Below is a small trained network, with its code and all its weights. Each question gives an input and a class and asks what happens when units are switched off, that is, made to give their printed mean instead of their output.

import numpy as np


def w(rows, s, z=0):
    codes = np.array(rows[::2]) - 128.0
    scale = np.full(codes.shape[1], s)
    scale[-1] = z or s
    return codes * scale


def f(y):
    return y / 2 * (1 + np.tanh(0.7978845608 * (y + 0.044715 * y**3)))


def log_softmax(a):
    a = a - a.max(-1, keepdims=True)
    return a - np.log(np.exp(a).sum(-1, keepdims=True))


def net(x, mask):
    res = np.array(x, float).reshape(1, 8) / 4 @ E
    y = f(res @ A[0][:, :-1].T + A[0][:, -1])
    res = res + np.where(mask, y, B[0][:, -1]) @ B[0][:, :-1]
    return log_softmax(res[-1] @ U[:, :-1].T + U[:, -1])


A, B = {}, {}
E = w([
[137,117,137,140,137,141,124],'x0',
[134,121,134,136,132,130,122],'x1',
[126,205,250,102,175,184,184],'x2',
[207,116,144,126,23,208,167],'x3',
[126,130,132,125,130,128,132],'x4',
[41,185,54,215,125,187,161],'x5',
[160,22,97,144,170,141,247],'x6',
[250,219,1,80,183,191,126],'x7',
],0.0066)
A[0] = w([
[96,110,149,165,55,94,140,94],'N0',
[95,138,127,127,202,93,117,57],'N1',
[118,102,127,112,173,106,180,185],'N2',
[142,69,135,76,156,151,188,202],'N3',
[122,116,92,195,111,127,106,189],'N4',
[85,140,113,99,226,100,117,63],'N5',
[209,98,165,55,125,91,108,223],'N6',
[132,160,153,124,87,114,50,166],'N7',
[108,163,138,104,102,144,46,124],'N8',
[57,86,132,152,114,104,117,113],'N9',
[112,158,170,112,187,190,142,202],'N10',
[81,137,86,149,122,182,158,127],'N11',
[146,93,53,152,105,93,79,163],'N12',
[107,161,116,193,127,161,150,161],'N13',
[83,107,164,124,122,114,157,73],'N14',
[149,77,104,143,140,108,188,134],'N15',
[180,170,10,73,170,162,113,47],'N16',
[140,147,138,95,29,174,174,2],'N17',
[64,140,96,113,112,167,144,49],'N18',
],0.012,0.003)
B[0] = w([
[163,95,192,110,206,172,147,203],'N0',
[203,80,116,193,29,156,62,172],'N1',
[126,180,131,186,137,141,71,178],'N2',
[117,139,78,168,177,91,106,210],'N3',
[128,162,118,82,111,77,138,196],'N4',
[241,59,159,168,31,181,111,189],'N5',
[1,140,76,79,71,94,92,239],'N6',
[123,170,77,180,209,163,117,197],'N7',
[121,115,96,181,213,163,131,186],'N8',
[132,120,234,86,135,170,110,214],'N9',
[106,216,160,116,63,65,178,201],'N10',
[51,106,100,99,100,75,92,188],'N11',
[199,242,191,139,90,34,209,233],'N12',
[56,84,100,83,100,40,98,187],'N13',
[119,129,179,95,144,158,150,170],'N14',
[135,172,35,196,189,173,128,200],'N15',
[148,54,191,38,166,185,158,254],'N16',
[234,83,94,212,43,183,79,178],'N17',
[130,50,120,86,144,112,116,152],'N18',
],0.007,0.0083)
U = w([
[209,55,130,203,10,147,46,70],'0',
[126,65,206,43,219,153,173,77],'1',
[105,153,126,132,144,87,111,255],'2',
[131,249,171,136,102,26,207,101],'3',
[1,72,67,80,106,51,55,80],'4',
[111,132,124,143,151,102,119,210],'5',
[97,158,76,218,255,142,108,77],'6',
],0.0082,0.0068)

Each question gives the input, the list of numbers given to net, and the class t.
The units are the neurons (one row each of A and B). Each row of codes is followed by its name. A weight is (code - 128) times the scale printed after its matrix; where a second scale follows, it is the last column's (A, B and U).
mask holds one flag per neuron, in row order. A switched-off neuron (its flag False) gives its mean, the last column of its row in B, instead of its output. The means were averaged over made-up inputs and are rounded, as every weight is.
A unit's drop is (log p(t) with every unit on - log p(t) with that unit switched off) / (log p(t) with every unit on - log p(t) with every unit switched off).
The circuit of an input: a set's keep is (log p(t) with only the set's units on - log p(t) with every unit switched off) / (log p(t) with every unit on - log p(t) with every unit switched off). Starting from the 12 units with the biggest drops (on a tie, the unit counted first), units are removed one at a time, each time the one whose removal leaves the highest keep (on an exact tie, the one counted first), for as long as the keep stays at least 0.8.
units of the circuit, in order: the units of the circuit, biggest drop first
unit that matters most: the unit with the biggest drop
top k neurons: the k neurons with the biggest drops, biggest first
drop of u: that unit's drop, to one decimal
input [-2,6,3,4,3,7,-3,6], class 4: unit that matters most => N13
input [5,8,7,3,-6,-6,5,-7], class 2: units of the circuit, in order => [N16 N3]
input [2,7,-1,-1,-2,-6,8,1], class 6: units of the circuit, in order => [N15 N3]
input [1,2,-2,-3,-2,3,-8,1], class 6: top 2 neurons => [N8 N7]
input [-3,-2,1,-8,-5,1,-1,-8], class 0: units of the circuit, in order => [N1 N5]
input [8,-1,0,-6,-1,6,2,0], class 0: top 2 neurons => [N5 N1]
input [-3,1,-3,4,-6,6,-4,0], class 4: units of the circuit, in order => [N13 N11]
input [4,-2,-3,4,1,-3,7,-3], class 6: top 2 neurons => [N15 N3]
input [-2,-4,1,-7,4,7,0,6], class 0: top 3 neurons => [N5 N1 N6]
input [-8,-3,3,-7,-5,-4,3,5], class 0: units of the circuit, in order => [N5 N1]
input [-2,2,-3,7,-1,8,4,-6], class 4: top 3 neurons => [N11 N13 N5]
input [-2,-1,-7,3,-2,1,-4,-5], class 3: top 3 neurons => [N12 N16 N4]
input [-3,-3,-6,-7,-3,5,5,-8], class 1: top 3 neurons => [N9 N0 N14]
input [8,7,8,1,3,6,4,-1], class 3: unit that matters most => N10
input [3,1,-8,-6,7,1,8,-6], class 3: top 2 neurons => [N12 N4]
input [6,-4,-5,-4,2,1,7,-1], class 6: top 2 neurons => [N15 N10]
input [-3,-1,5,8,4,-1,4,2], class 0: top 2 neurons => [N17 N12]
input [-4,-2,0,-7,7,-8,-2,4], class 4: top 3 neurons => [N6 N17 N12]
input [3,-5,6,2,-7,-5,-8,-1], class 6: top 3 neurons => [N7 N8 N12]
input [3,0,-6,2,0,-8,3,-6], class 4: units of the circuit, in order => [N6]
input [2,1,1,1,5,8,7,8], class 1: top 2 neurons => [N16 N6]
input [-5,-5,-2,0,6,1,-8,-3], class 6: units of the circuit, in order => [N7 N8]
input [-8,3,-6,-6,0,6,5,-7], class 1: drop of N1 => -0.1
input [4,-7,5,-3,-1,-5,-8,-1], class 6: drop of N3 => -0.1
input [-2,7,-8,7,6,8,1,5], class 3: drop of N2 => 0.0
